Here is a tiny trained network, its code and every weight. The questions are about switching its units off for an input and a class, where a switched-off unit gives its printed mean instead of its output.

import numpy as np


def w(rows, s, z=0):
    codes = np.array(rows[::2]) - 128.0
    scale = np.full(codes.shape[1], s)
    scale[-1] = z or s
    return codes * scale


def norm(h):
    return h / np.sqrt((h * h).mean(-1, keepdims=True) + 1e-5)


def f(y):
    return np.maximum(y, 0)


def log_softmax(a):
    a = a - a.max(-1, keepdims=True)
    return a - np.log(np.exp(a).sum(-1, keepdims=True))


def net(x, mask):
    res = np.array(x, float).reshape(1, 4) / 4 @ E
    u = 0
    for l in range(4):
        y = f(norm(res) @ A[l][:, :-1].T + A[l][:, -1])
        res = res + np.where(mask[u : u + 5], y, B[l][:, -1]) @ B[l][:, :-1]
        u += 5
    return log_softmax(norm(res)[-1] @ U[:, :-1].T + U[:, -1])


A, B = {}, {}
E = w([
[93,120,65,160,47,201,147,104,47,204,41],'x0',
[66,163,4,120,118,141,162,144,56,77,110],'x1',
[2,80,106,174,141,96,73,229,183,115,100],'x2',
[147,120,102,133,163,187,125,153,142,139,136],'x3',
],0.0084)
A[0] = w([
[94,127,39,114,188,111,241,122,64,41,133,222],'0.n0',
[182,180,155,192,102,141,127,38,112,238,201,124],'0.n1',
[209,170,163,92,159,120,138,92,126,44,238,5],'0.n2',
[177,146,213,34,152,76,43,125,169,142,162,119],'0.n3',
[133,93,217,171,152,136,21,114,93,47,255,61],'0.n4',
],0.005,0.0024)
B[0] = w([
[76,183,172,38,135,171,212,174,65,87,212,236],'0.n0',
[127,7,121,150,195,117,116,50,2,205,136,255],'0.n1',
[168,167,188,114,132,164,183,111,143,34,130,225],'0.n2',
[173,83,7,179,152,189,141,172,92,112,141,244],'0.n3',
[166,148,117,120,113,151,125,55,180,64,124,202],'0.n4',
],0.0093,0.0052)
A[1] = w([
[160,103,118,209,128,117,100,126,117,254,116,85],'1.n0',
[130,78,140,192,57,158,95,137,226,141,91,239],'1.n1',
[108,85,99,66,74,123,146,147,127,138,117,18],'1.n2',
[89,65,207,197,110,150,97,124,127,214,87,8],'1.n3',
[158,64,195,206,168,103,122,82,186,93,123,132],'1.n4',
],0.0085,0.0017)
B[1] = w([
[141,57,213,160,163,33,178,116,140,54,143,253],'1.n0',
[184,112,121,146,115,104,52,189,191,87,96,218],'1.n1',
[151,143,71,135,133,106,152,134,167,155,78,166],'1.n2',
[208,153,200,169,165,128,169,182,142,113,81,246],'1.n3',
[75,244,66,55,110,201,69,120,113,165,79,253],'1.n4',
],0.011,0.0059)
A[2] = w([
[216,188,131,88,88,164,197,119,120,138,111,4],'2.n0',
[55,149,144,121,117,133,91,171,164,10,209,153],'2.n1',
[57,137,42,175,22,151,117,181,158,130,124,107],'2.n2',
[210,131,80,124,213,187,102,101,168,159,126,103],'2.n3',
[124,106,2,200,92,109,192,156,40,170,110,34],'2.n4',
],0.0068,0.003)
B[2] = w([
[132,167,219,2,117,202,58,163,68,118,145,231],'2.n0',
[88,61,167,137,189,104,173,137,170,225,160,251],'2.n1',
[142,176,126,197,156,121,67,103,250,148,124,222],'2.n2',
[98,84,59,171,113,160,141,59,15,178,138,252],'2.n3',
[92,149,159,87,6,168,29,85,207,209,104,232],'2.n4',
],0.0087,0.0046)
A[3] = w([
[34,135,98,172,178,132,108,132,187,95,123,196],'3.n0',
[189,119,53,110,201,153,24,112,150,91,115,139],'3.n1',
[203,70,100,109,159,86,139,110,95,144,162,121],'3.n2',
[161,135,140,191,103,51,96,195,126,94,135,4],'3.n3',
[100,180,75,118,97,216,106,85,114,254,108,213],'3.n4',
],0.008,0.0035)
B[3] = w([
[116,87,62,171,215,144,142,87,178,217,169,182],'3.n0',
[39,170,119,133,10,74,101,147,138,149,50,190],'3.n1',
[85,102,133,93,69,121,201,144,136,108,157,176],'3.n2',
[200,203,107,130,172,111,93,119,68,94,142,149],'3.n3',
[149,154,105,132,74,65,59,98,135,69,92,244],'3.n4',
],0.012,0.011)
U = w([
[118,199,91,52,52,172,85,43,50,59,56,146],'0',
[48,178,78,169,100,93,56,172,221,162,59,255],'1',
[170,6,234,202,130,100,205,87,59,126,157,75],'2',
[174,126,178,211,184,75,109,227,158,81,12,115],'3',
[123,188,179,41,186,221,213,173,75,43,212,35],'4',
[2,37,92,171,246,135,195,162,156,189,220,55],'5',
],0.0089,0.0029)

Each question gives the input, the list of numbers given to net, and the class t.
The units are the neurons (one row each of A and B). Each row of codes is followed by its name. A weight is (code - 128) times the scale printed after its matrix; where a second scale follows, it is the last column's (A, B and U).
mask holds one flag per neuron, layer by layer. A switched-off neuron (its flag False) gives its mean, the last column of its row in B, instead of its output. The means were averaged over made-up inputs and are rounded, as every weight is.
A unit's drop is (log p(t) with every unit on - log p(t) with that unit switched off) / (log p(t) with every unit on - log p(t) with every unit switched off).
The circuit of an input: a set's keep is (log p(t) with only the set's units on - log p(t) with every unit switched off) / (log p(t) with every unit on - log p(t) with every unit switched off). Starting from the 12 units with the biggest drops (on a tie, the unit counted first), units are removed one at a time, each time the one whose removal leaves the highest keep (on an exact tie, the one counted first), for as long as the keep stays at least 0.8.
circuit, biggest first: the units of the circuit, biggest drop first
top k neurons: the k neurons with the biggest drops, biggest first
k most important neurons of layer l: the k neurons of layer l with the biggest drops, biggest first
drop when u is switched off: that unit's drop, to one decimal
input [2,-7,-6,-6], class 2: circuit, biggest first -> (0.n1)
input [0,5,-8,7], class 4: circuit, biggest first -> (0.n0, 1.n4)
input [2,6,1,-6], class 1: circuit, biggest first -> (0.n1, 2.n2)
input [1,-4,2,0], class 3: 2 most important neurons of layer 1 -> (1.n0, 1.n3)
input [-1,8,-8,7], class 4: top 2 neurons -> (0.n0, 1.n4)
input [3,0,-6,-6], class 2: top 2 neurons -> (0.n1, 1.n4)
input [3,0,4,-4], class 3: top 2 neurons -> (0.n0, 1.n3)
input [-5,1,8,-8], class 5: top 3 neurons -> (2.n1, 3.n0, 3.n4)
input [-3,1,-7,3], class 4: top 3 neurons -> (0.n2, 1.n4, 2.n4)
input [0,2,2,6], class 5: top 2 neurons -> (0.n1, 0.n0)
input [-8,-7,5,3], class 1: top 2 neurons -> (1.n4, 3.n1)
input [0,8,-8,-8], class 4: 2 most important neurons of layer 0 -> (0.n0, 0.n3)
input [8,-4,-3,1], class 2: drop when 1.n2 is switched off -> 0.0
input [-2,-8,-2,0], class 0: circuit, biggest first -> (1.n4)
input [7,0,1,7], class 3: top 2 neurons -> (0.n0, 1.n0)
input [3,-6,7,5], class 3: drop when 1.n3 is switched off -> 0.2
input [3,-1,1,-6], class 3: drop when 0.n0 is switched off -> 0.1
input [2,-6,-8,5], class 2: top 2 neurons -> (0.n1, 1.n0)
